Below is a small trained network, with its code and all its weights. Each question gives an input and a target symbol and asks what happens when units are switched off, that is, made to give their printed mean instead of their output.

import numpy as np


def w(rows, s, z=0):
    codes = np.array(rows[::2]) - 128.0
    scale = np.full(codes.shape[1], s)
    scale[-1] = z or s
    return codes * scale


def norm(h):
    return h / np.sqrt((h * h).mean(-1, keepdims=True) + 1e-5)


def f(y):
    return y / 2 * (1 + np.tanh(0.7978845608 * (y + 0.044715 * y**3)))


def softmax(a):
    e = np.exp(a - a.max(-1, keepdims=True))
    return e / e.sum(-1, keepdims=True)


def log_softmax(a):
    a = a - a.max(-1, keepdims=True)
    return a - np.log(np.exp(a).sum(-1, keepdims=True))


def net(x, mask):
    ids = ['ΓΔΛΦΨΩαβεζθμπσ'.index(c) for c in x.split()]
    T = len(ids)
    res = E[ids] + P[:T]
    r = norm(res)
    for j in range(3):
        rows = slice(2 * j, 2 * j + 2)
        q, k, v = (r @ M[0][rows].T for M in (Q, K, V))
        z = softmax(np.where(np.tri(T) > 0, q @ k.T / 2**0.5, -1e9)) @ v
        o = O[0][rows]
        res = res + np.where(mask[j], z, o[:, -1]) @ o[:, :-1]
    y = f(norm(res) @ A[0][:, :-1].T + A[0][:, -1])
    res = res + np.where(mask[3:7], y, B[0][:, -1]) @ B[0][:, :-1]
    return log_softmax(norm(res)[-1] @ U[:, :-1].T + U[:, -1])


Q, K, V, O, A, B = {}, {}, {}, {}, {}, {}
E = w([
[120,128,123,141,228],'Γ',
[68,185,92,149,114],'Δ',
[223,111,77,129,133],'Λ',
[48,101,94,74,150],'Φ',
[88,6,125,109,104],'Ψ',
[196,113,86,115,199],'Ω',
[147,154,139,40,31],'α',
[161,179,67,127,150],'β',
[64,79,148,194,71],'ε',
[130,20,174,184,169],'ζ',
[165,176,72,137,132],'θ',
[139,187,103,171,148],'μ',
[177,122,147,219,157],'π',
[60,134,145,170,192],'σ',
],0.024)
P = w([
[180,181,206,72,120],'0',
[168,157,146,109,123],'1',
[151,158,120,130,126],'2',
[145,156,97,146,128],'3',
[139,151,74,155,135],'4',
[133,147,53,166,138],'5',
[125,142,31,177,143],'6',
[117,139,10,193,143],'7',
],0.011)
Q[0] = w([
[96,159,254,112,205],'H1',
[80,140,151,245,154],'H1',
[92,139,106,124,148],'H2',
[139,149,179,96,112],'H2',
[146,134,139,119,135],'H3',
[133,145,187,94,118],'H3',
],0.028)
K[0] = w([
[132,151,253,138,203],'H1',
[112,128,135,200,160],'H1',
[141,109,112,151,125],'H2',
[148,159,217,77,107],'H2',
[123,134,154,116,119],'H3',
[145,161,200,81,114],'H3',
],0.037)
V[0] = w([
[175,128,90,21,93],'H1',
[159,149,87,170,40],'H1',
[131,69,151,165,65],'H2',
[24,232,114,113,32],'H2',
[113,124,55,2,66],'H3',
[39,124,187,51,197],'H3',
],0.029)
O[0] = w([
[195,81,109,192,63,88],'H1',
[106,151,64,126,85,175],'H1',
[172,71,53,157,131,244],'H2',
[149,187,150,249,84,52],'H2',
[146,178,95,24,81,167],'H3',
[37,158,41,137,169,97],'H3',
],0.021,0.011)
A[0] = w([
[68,48,195,144,74,250],'N1',
[138,136,167,108,70,153],'N2',
[140,93,86,94,130,2],'N3',
[215,144,152,113,253,74],'N4',
],0.034,0.004)
B[0] = w([
[68,3,176,151,121,165],'N1',
[52,103,85,141,150,183],'N2',
[93,179,176,200,135,248],'N3',
[231,192,122,155,100,174],'N4',
],0.026,0.015)
U = w([
[196,90,118,126,67,130],'Γ',
[183,182,140,168,57,102],'Δ',
[80,146,151,142,193,21],'Λ',
[124,239,126,147,95,80],'Φ',
[168,66,141,139,188,30],'Ψ',
[167,169,31,104,161,254],'Ω',
[118,71,60,125,151,169],'α',
[79,167,248,97,51,124],'β',
[122,137,169,142,53,85],'ε',
[88,134,172,114,35,130],'ζ',
[89,124,112,214,156,80],'θ',
[108,107,188,50,137,50],'μ',
[225,120,124,232,143,143],'π',
[171,93,168,63,93,167],'σ',
],0.016,0.007)

Each question gives the input, a string of symbols that net reads in full, and the target symbol t.
The units are the heads (2 rows each of Q, K, V and O) and the neurons (one row each of A and B). Each row of codes is followed by its name. A weight is (code - 128) times the scale printed after its matrix; where a second scale follows, it is the last column's (O, A, B and U).
mask holds one flag per unit, heads first, then neurons. A switched-off unit (its flag False) gives its mean, the last column of its rows in O or B, instead of its output. The means were averaged over made-up inputs and are rounded, as every weight is.
A unit's drop is (log p(t) with every unit on - log p(t) with that unit switched off) / (log p(t) with every unit on - log p(t) with every unit switched off).
The circuit of an input: a set's keep is (log p(t) with only the set's units on - log p(t) with every unit switched off) / (log p(t) with every unit on - log p(t) with every unit switched off). Starting from all 7 units, units are removed one at a time, each time the one whose removal leaves the highest keep (on an exact tie, the one counted first), for as long as the keep stays at least 0.8.
units of the circuit, in order: the units of the circuit, biggest drop first
unit that matters most: the unit with the biggest drop
k most important neurons: the k neurons with the biggest drops, biggest first
which heads matter: for each layer, one digit per head in row order, 1 if its drop is at least 0.15 and else 0, layers parted by /
input Ω Ψ θ Ψ Ψ ε ε ζ, target π: units of the circuit, in order : N4
input ε Φ σ ε Ψ, target π: 2 most important neurons : N3, N2
input Ψ Γ β, target ζ: units of the circuit, in order : H2, H1
input Φ ε ε β σ ε σ, target π: which heads matter : 011
input Λ Λ β ε β Ψ ζ, target Ψ: units of the circuit, in order : H3, H2, N4, N1
input Ψ Ψ β ε, target β: units of the circuit, in order : H3, H1
input ε α μ ε ζ Ψ Δ, target Φ: 3 most important neurons : N2, N3, N1
input π Ψ Ψ ζ, target Ω: which heads matter : 110
input Δ Ψ Ψ β Φ Ψ, target Φ: units of the circuit, in order : H3, N3
input Φ Φ ε Φ Ψ ε, target Ω: which heads matter : 110
input Ψ Ω Φ Ψ Ψ Ψ ε Γ, target π: which heads matter : 001
input β Ψ ε β ε Λ ζ, target Ψ: units of the circuit, in order : H3, H2, N4, H1
input ε Ψ Ψ Ψ β Ψ, target ζ: units of the circuit, in order : N3, H3
input ε Ψ β Ψ β Δ β β, target β: which heads matter : 011
input Φ ε Ψ ε ε β, target π: which heads matter : 001
input Ψ Φ β Ψ Ψ Ω Ψ, target μ: which heads matter : 011
input Φ α Ψ Ω Ψ π, target Ω: which heads matter : 110
input Ψ Ψ Ω ζ, target μ: units of the circuit, in order : H2
input ε ε σ β Λ Ψ α Ψ, target Γ: which heads matter : 100
input α β Λ β Ψ Ψ σ, target Ω: units of the circuit, in order : H1, N4, N3
input Ψ π Ω, target σ: units of the circuit, in order : H2
input σ β Ψ Ψ σ, target Ω: units of the circuit, in order : N4, H1, N3
input Ψ β ε Φ, target π: which heads matter : 110
input α ε ζ Ψ Ψ σ ε Δ, target π: which heads matter : 011
input Ψ Ψ Ψ Γ Δ, target Φ: which heads matter : 110
input Ψ ε Ψ Ψ β σ, target Λ: which heads matter : 111
input ζ Φ Λ β β π, target β: unit that matters most : H2
input ζ Λ Ψ Ψ Ψ Ψ β Ψ, target β: which heads matter : 001
